Here is a tiny trained network, its code and every weight. The questions are about switching its units off for an input and a class, where a switched-off unit gives its printed mean instead of its output.

import numpy as np


def w(rows, s, z=0):
    codes = np.array(rows[::2]) - 128.0
    scale = np.full(codes.shape[1], s)
    scale[-1] = z or s
    return codes * scale


def f(y):
    return np.maximum(y, 0)


def log_softmax(a):
    a = a - a.max(-1, keepdims=True)
    return a - np.log(np.exp(a).sum(-1, keepdims=True))


def net(x, mask):
    res = np.array(x, float).reshape(1, 5) / 4 @ E
    y = f(res @ A[0][:, :-1].T + A[0][:, -1])
    res = res + np.where(mask, y, B[0][:, -1]) @ B[0][:, :-1]
    return log_softmax(res[-1] @ U[:, :-1].T + U[:, -1])


A, B = {}, {}
E = w([
[134,130,124,133,122,124,136,120],'x0',
[82,235,187,104,66,124,198,215],'x1',
[60,168,42,243,143,72,88,208],'x2',
[136,181,195,255,188,221,122,97],'x3',
[30,181,161,26,187,22,93,3],'x4',
],0.0098)
A[0] = w([
[141,54,82,127,235,91,36,52,70],'n1',
[64,176,131,90,167,78,86,38,5],'n2',
[141,192,29,181,159,18,101,155,13],'n3',
[126,119,73,54,101,56,67,130,83],'n4',
[65,158,121,127,154,90,91,61,14],'n5',
[121,151,128,144,202,147,103,97,34],'n6',
[169,184,211,189,151,133,49,100,70],'n7',
[117,171,132,157,197,169,159,83,53],'n8',
[106,109,78,74,66,63,125,129,61],'n9',
[116,136,167,161,198,122,150,110,71],'n10',
[163,104,241,55,121,123,155,54,55],'n11',
[40,234,170,93,87,114,158,125,38],'n12',
[79,184,169,167,198,155,127,106,150],'n13',
[6,147,128,191,160,66,62,160,40],'n14',
[150,205,111,161,142,131,178,61,23],'n15',
],0.011,0.0033)
B[0] = w([
[163,233,248,227,168,50,167,161,249],'n1',
[197,92,14,183,48,183,114,169,237],'n2',
[92,207,152,85,72,213,57,75,202],'n3',
[49,94,94,107,198,134,185,129,211],'n4',
[156,77,4,223,73,123,94,187,199],'n5',
[124,135,110,130,189,89,156,109,171],'n6',
[48,69,44,103,166,105,150,145,196],'n7',
[105,51,142,53,205,156,126,134,180],'n8',
[53,61,127,59,208,131,246,165,200],'n9',
[69,82,82,115,150,108,201,142,168],'n10',
[132,180,149,111,98,207,35,11,240],'n11',
[200,211,151,241,124,16,163,158,211],'n12',
[121,68,103,92,223,103,167,134,201],'n13',
[91,176,174,115,102,190,26,1,211],'n14',
[118,123,135,116,195,167,207,99,160],'n15',
],0.0085,0.016)
U = w([
[27,58,46,56,203,122,182,135,30],'0',
[129,153,123,74,96,221,19,33,35],'1',
[229,66,2,219,68,195,101,229,203],'2',
[175,191,185,206,156,67,168,190,254],'3',
],0.0092,0.0038)

Each question gives the input, the list of numbers given to net, and the class t.
The units are the neurons (one row each of A and B). Each row of codes is followed by its name. A weight is (code - 128) times the scale printed after its matrix; where a second scale follows, it is the last column's (A, B and U).
mask holds one flag per neuron, in row order. A switched-off neuron (its flag False) gives its mean, the last column of its row in B, instead of its output. The means were averaged over made-up inputs and are rounded, as every weight is.
A unit's drop is (log p(t) with every unit on - log p(t) with that unit switched off) / (log p(t) with every unit on - log p(t) with every unit switched off).
The circuit of an input: a set's keep is (log p(t) with only the set's units on - log p(t) with every unit switched off) / (log p(t) with every unit on - log p(t) with every unit switched off). Starting from the 12 units with the biggest drops (on a tie, the unit counted first), units are removed one at a time, each time the one whose removal leaves the highest keep (on an exact tie, the one counted first), for as long as the keep stays at least 0.8.
units of the circuit, in order: the units of the circuit, biggest drop first
top k neurons: the k neurons with the biggest drops, biggest first
drop of u: that unit's drop, to one decimal
input [2,-8,2,-5,-7], class 3: units of the circuit, in order : [n2; n1]
input [-3,-6,7,0,2], class 1: units of the circuit, in order : [n14]
input [0,-6,-4,-3,7], class 2: top 2 neurons : [n2; n5]
input [4,2,-4,-2,-3], class 1: top 4 neurons : [n1; n2; n5; n12]
input [3,6,8,-1,5], class 1: top 2 neurons : [n14; n3]
input [5,-1,-6,6,-6], class 0: top 2 neurons : [n2; n14]
input [5,4,3,-7,-6], class 0: top 3 neurons : [n2; n9; n1]
input [5,7,7,-1,-7], class 1: top 2 neurons : [n3; n1]
input [5,-8,4,-7,6], class 3: top 2 neurons : [n1; n7]
input [8,4,-1,2,5], class 2: top 3 neurons : [n1; n2; n5]
input [-4,3,3,-5,-5], class 0: top 2 neurons : [n2; n1]
input [-4,1,-5,-6,8], class 2: top 3 neurons : [n2; n5; n12]
input [-7,2,3,-3,4], class 2: units of the circuit, in order : [n2; n5]
input [3,1,5,-3,7], class 2: units of the circuit, in order : [n2]
input [-8,-2,5,0,2], class 1: drop of n14 : 0.2
input [-3,1,8,-4,3], class 1: drop of n3 : 0.2
input [-5,-7,2,-5,4], class 3: drop of n4 : 0.0
